[[ 68  47  36]
 [ -5 -79  16]
 [ 54  -1 -18]]
=>
[ 68 -79 -18]

[[  5  76  14]
 [  3  63  12]
 [  2  63  13]
 [  8 -10  -9]
 [ -6   9   8]]
=>
[ 5 63 13]

[[-56  -6  72]
 [-64 -61  47]
 [ -1 -38  16]
 [ -9 -53  22]
 [  7 -77  66]]
=>
[-56 -61  16]

[[ 83  23  23  17]
 [-42 -11 -16 -27]
 [-13  33  14 -15]
 [ 17 -43  23  -3]
 [ 21 -15   8 -30]]
=>
[ 83 -11  14  -3]

[[  0   6]
 [ 58  73]
 [ 53 -12]
 [ 20 -30]]
=>
[ 0 73]

[[ 38 -13   6]
 [-16  38  34]
 [ 25  -4 -34]
 [ 81   6  -8]]
=>
[ 38  38 -34]
---
[[-2 80 -1  8]
 [ 7 67  3  7]
 [-4 61  2  1]]
=>
[ 8  3 61]

[[ -1  45   1 -31]
 [  1 -33   2  81]
 [  5  -9   4 -65]
 [  5  30   2  -8]]
=>
[-31   2  -9   5]

[[ -7  36 -21 -44  38]
 [ 62 -14  34   8 -19]
 [ 10  20   5 -39 -16]
 [-55 -71 -22 -15   6]
 [ -9 -24 -19 -15 -28]]
=>
[ 38   8   5 -71  -9]

[[ 14  -7 -40]
 [ 19  -4 -56]
 [ 66  44 -59]
 [ -5  -2   3]]
=>
[-40  -4  66]

[[-30  66  12 -53]
 [-55  34  48  61]]
=>
[-53  48]

[[ 11 -15  16   5]
 [-56 -16 -61 -54]
 [  1  -9   1   3]
 [  4 -30  11  -5]]
=>
[  5 -61  -9   4]

[[ 66  -6  46 -43 -12]
 [-11  -6   7  11  -5]
 [-21  -4  48  -3 -15]
 [ 34   6 -38  -4  14]]
=>
[-12  11  48   6]

[[ 10  -5  -1  -7]
 [ 10  -5  -1  -7]
 [ 10  25  -3  -7]
 [ 10 -67  -1  29]
 [ 10 -75  -1  32]]
=>
[-7 -1 25 10]

[[ 65  20 -55 -52 -18]
 [ 55  57  26 -28 -25]]
=>
[-18 -28]
---
[[-64 -27]
 [  2 -49]
 [ 20 -31]
 [ 17 -14]]
=>
[-27   2]

[[ 45  58  34]
 [-46  -6 -19]
 [-54 -50 -46]
 [ -6 -50 -20]
 [-78 -69 -51]]
=>
[ 34  -6 -54]

[[ 24  11   9  45  39]
 [ -5  20 -13 -46  74]]
=>
[ 39 -46]

[[ 19 -55  14 -11]
 [ 59 -43 -44  78]
 [  4  83  11 -15]
 [ 29 -54  64  32]
 [-43 -69  82 -37]]
=>
[-11 -44  83  29]

[[ -2  -9  -3  -5]
 [  6  33  45  49]
 [ -6  12 -38  -7]
 [-23  36 -83   9]]
=>
[ -5  45  12 -23]

[[-22 -48  55  43]
 [ 16 -63 -30 -51]
 [-33 -19 -70 -42]]
=>
[ 43 -30 -19]

[[ 43 -23 -20 -82 -15]
 [  5  68 -82 -61 -44]
 [  9 -77 -44   4  44]]
=>
[-15 -61 -44]

[[-21 -38 -50]
 [-43 -67 -22]
 [-45 -60 -35]]
=>
[-50 -67 -45]

[[-63   0 -52]
 [  8   9 -14]
 [ 21 -72 -52]]
=>
[-52   9  21]
---
[[  6 -24   0  25 -29]
 [-26 -12   2   9   4]
 [-19 -14   4  -1   0]
 [-51  34 -52 -12 -60]]
=>
[-29   9   4  34]

[[-13   8]
 [-34  83]
 [-39 -30]
 [ 40  37]]
=>
[  8 -34]

[[  0 -51 -19 -23]
 [ -7 -47 -27 -25]
 [-28  19 -69   3]
 [-34  -2  -1  44]
 [-27  -4  -9  46]]
=>
[-23 -27  19 -34]

[[ 82 -55]
 [-39 -29]
 [ 20  51]
 [ 72  -7]]
=>
[-55 -39]

[[ -2 -48  14  31]
 [ 49 -19  27  67]
 [-55 -43 -28  -4]
 [-16 -30 -66  28]]
=>
[ 31  27 -43 -16]

[[-70  65]
 [-33 -38]]
=>
[ 65 -33]
